Here is a tiny trained network, its code and every weight. The questions are about switching its units off for an input and a class, where a switched-off unit gives its printed mean instead of its output.

import numpy as np


def w(rows, s, z=0):
    codes = np.array(rows[::2]) - 128.0
    scale = np.full(codes.shape[1], s)
    scale[-1] = z or s
    return codes * scale


def f(y):
    return y / 2 * (1 + np.tanh(0.7978845608 * (y + 0.044715 * y**3)))


def log_softmax(a):
    a = a - a.max(-1, keepdims=True)
    return a - np.log(np.exp(a).sum(-1, keepdims=True))


def net(x, mask):
    res = np.array(x, float).reshape(1, 6) / 4 @ E
    y = f(res @ A[0][:, :-1].T + A[0][:, -1])
    res = res + np.where(mask, y, B[0][:, -1]) @ B[0][:, :-1]
    return log_softmax(res[-1] @ U[:, :-1].T + U[:, -1])


A, B = {}, {}
E = w([
[2,205,161,137,206],'x0',
[42,78,175,47,66],'x1',
[126,131,127,131,124],'x2',
[170,205,46,27,125],'x3',
[130,128,130,127,129],'x4',
[128,132,131,130,125],'x5',
],0.012)
A[0] = w([
[161,94,134,57,110,100],'N1',
[141,157,89,215,168,173],'N2',
[132,127,142,149,109,87],'N3',
[159,145,100,90,89,89],'N4',
[119,165,128,155,76,118],'N5',
[128,120,173,175,68,50],'N6',
[196,80,103,173,51,166],'N7',
[205,182,103,186,166,156],'N8',
[132,195,50,70,178,6],'N9',
[158,133,204,171,206,112],'N10',
[165,64,113,159,111,135],'N11',
[214,158,69,159,160,14],'N12',
[46,212,144,94,165,15],'N13',
[139,148,97,209,199,151],'N14',
[211,178,130,158,160,54],'N15',
[57,128,207,209,161,92],'N16',
[111,112,110,120,142,132],'N17',
[43,129,164,90,102,85],'N18',
[125,133,132,133,120,121],'N19',
[95,148,69,176,185,90],'N20',
[180,254,66,144,119,117],'N21',
[223,40,107,183,104,28],'N22',
[171,105,75,67,45,125],'N23',
[152,192,118,81,160,181],'N24',
[156,123,147,83,97,94],'N25',
[150,91,103,28,101,129],'N26',
[114,34,154,171,111,49],'N27',
[113,34,197,209,103,118],'N28',
],0.013,0.014)
B[0] = w([
[165,181,85,134,95,175],'N1',
[173,196,164,192,109,209],'N2',
[155,133,134,116,136,124],'N3',
[165,154,105,149,124,169],'N4',
[114,106,139,136,92,124],'N5',
[169,103,101,93,114,145],'N6',
[82,55,109,81,169,248],'N7',
[50,75,173,89,197,227],'N8',
[20,92,238,204,236,177],'N9',
[142,160,100,166,71,176],'N10',
[123,112,113,109,163,190],'N11',
[181,103,7,2,55,187],'N12',
[123,5,70,23,146,195],'N13',
[149,163,114,218,101,204],'N14',
[129,88,81,44,124,175],'N15',
[200,185,174,232,93,230],'N16',
[148,127,128,129,151,133],'N17',
[60,69,167,134,203,202],'N18',
[148,147,144,113,139,126],'N19',
[152,145,146,191,75,165],'N20',
[87,75,168,133,171,228],'N21',
[17,119,254,236,240,206],'N22',
[168,184,101,141,69,235],'N23',
[143,99,79,87,147,214],'N24',
[134,163,81,138,87,153],'N25',
[187,181,82,139,82,211],'N26',
[132,89,61,68,123,176],'N27',
[86,60,95,57,199,238],'N28',
],0.01,0.016)
U = w([
[86,130,245,147,164,36],'0',
[118,101,91,12,123,205],'1',
[187,240,132,186,18,8],'2',
],0.012,0.00015)

Each question gives the input, the list of numbers given to net, and the class t.
The units are the neurons (one row each of A and B). Each row of codes is followed by its name. A weight is (code - 128) times the scale printed after its matrix; where a second scale follows, it is the last column's (A, B and U).
mask holds one flag per neuron, in row order. A switched-off neuron (its flag False) gives its mean, the last column of its row in B, instead of its output. The means were averaged over made-up inputs and are rounded, as every weight is.
A unit's drop is (log p(t) with every unit on - log p(t) with that unit switched off) / (log p(t) with every unit on - log p(t) with every unit switched off).
The circuit of an input: a set's keep is (log p(t) with only the set's units on - log p(t) with every unit switched off) / (log p(t) with every unit on - log p(t) with every unit switched off). Starting from the 12 units with the biggest drops (on a tie, the unit counted first), units are removed one at a time, each time the one whose removal leaves the highest keep (on an exact tie, the one counted first), for as long as the keep stays at least 0.8.
circuit, biggest first: the units of the circuit, biggest drop first
top k neurons: the k neurons with the biggest drops, biggest first
drop of u: that unit's drop, to one decimal
input [4,-6,6,6,-4,4], class 0: circuit, biggest first	N9
input [-2,1,7,-6,-1,5], class 1: top 2 neurons	N28, N27
input [8,3,-8,1,5,8], class 1: top 3 neurons	N13, N22, N9
input [0,2,8,-6,-2,-1], class 1: top 3 neurons	N22, N28, N27
input [-7,-7,-5,0,-8,0], class 0: top 3 neurons	N22, N2, N13
input [5,-5,7,8,4,-6], class 0: top 2 neurons	N9, N21
input [1,0,6,6,6,1], class 0: top 2 neurons	N9, N12
input [7,2,7,1,0,-1], class 1: top 3 neurons	N13, N22, N9
input [3,-8,-5,4,2,-6], class 0: top 2 neurons	N9, N2
input [-2,2,8,-7,3,7], class 1: top 2 neurons	N28, N27
input [-1,1,-1,-6,7,8], class 1: top 4 neurons	N28, N27, N22, N9
input [8,3,-1,1,-1,-3], class 1: top 4 neurons	N13, N22, N9, N2
input [6,-2,-5,6,7,3], class 0: drop of N9	1.8
input [-5,-8,1,0,7,-2], class 0: drop of N6	0.1
input [-6,-5,-8,-2,5,6], class 0: circuit, biggest first	N22
input [5,0,4,8,1,-4], class 0: drop of N21	0.2
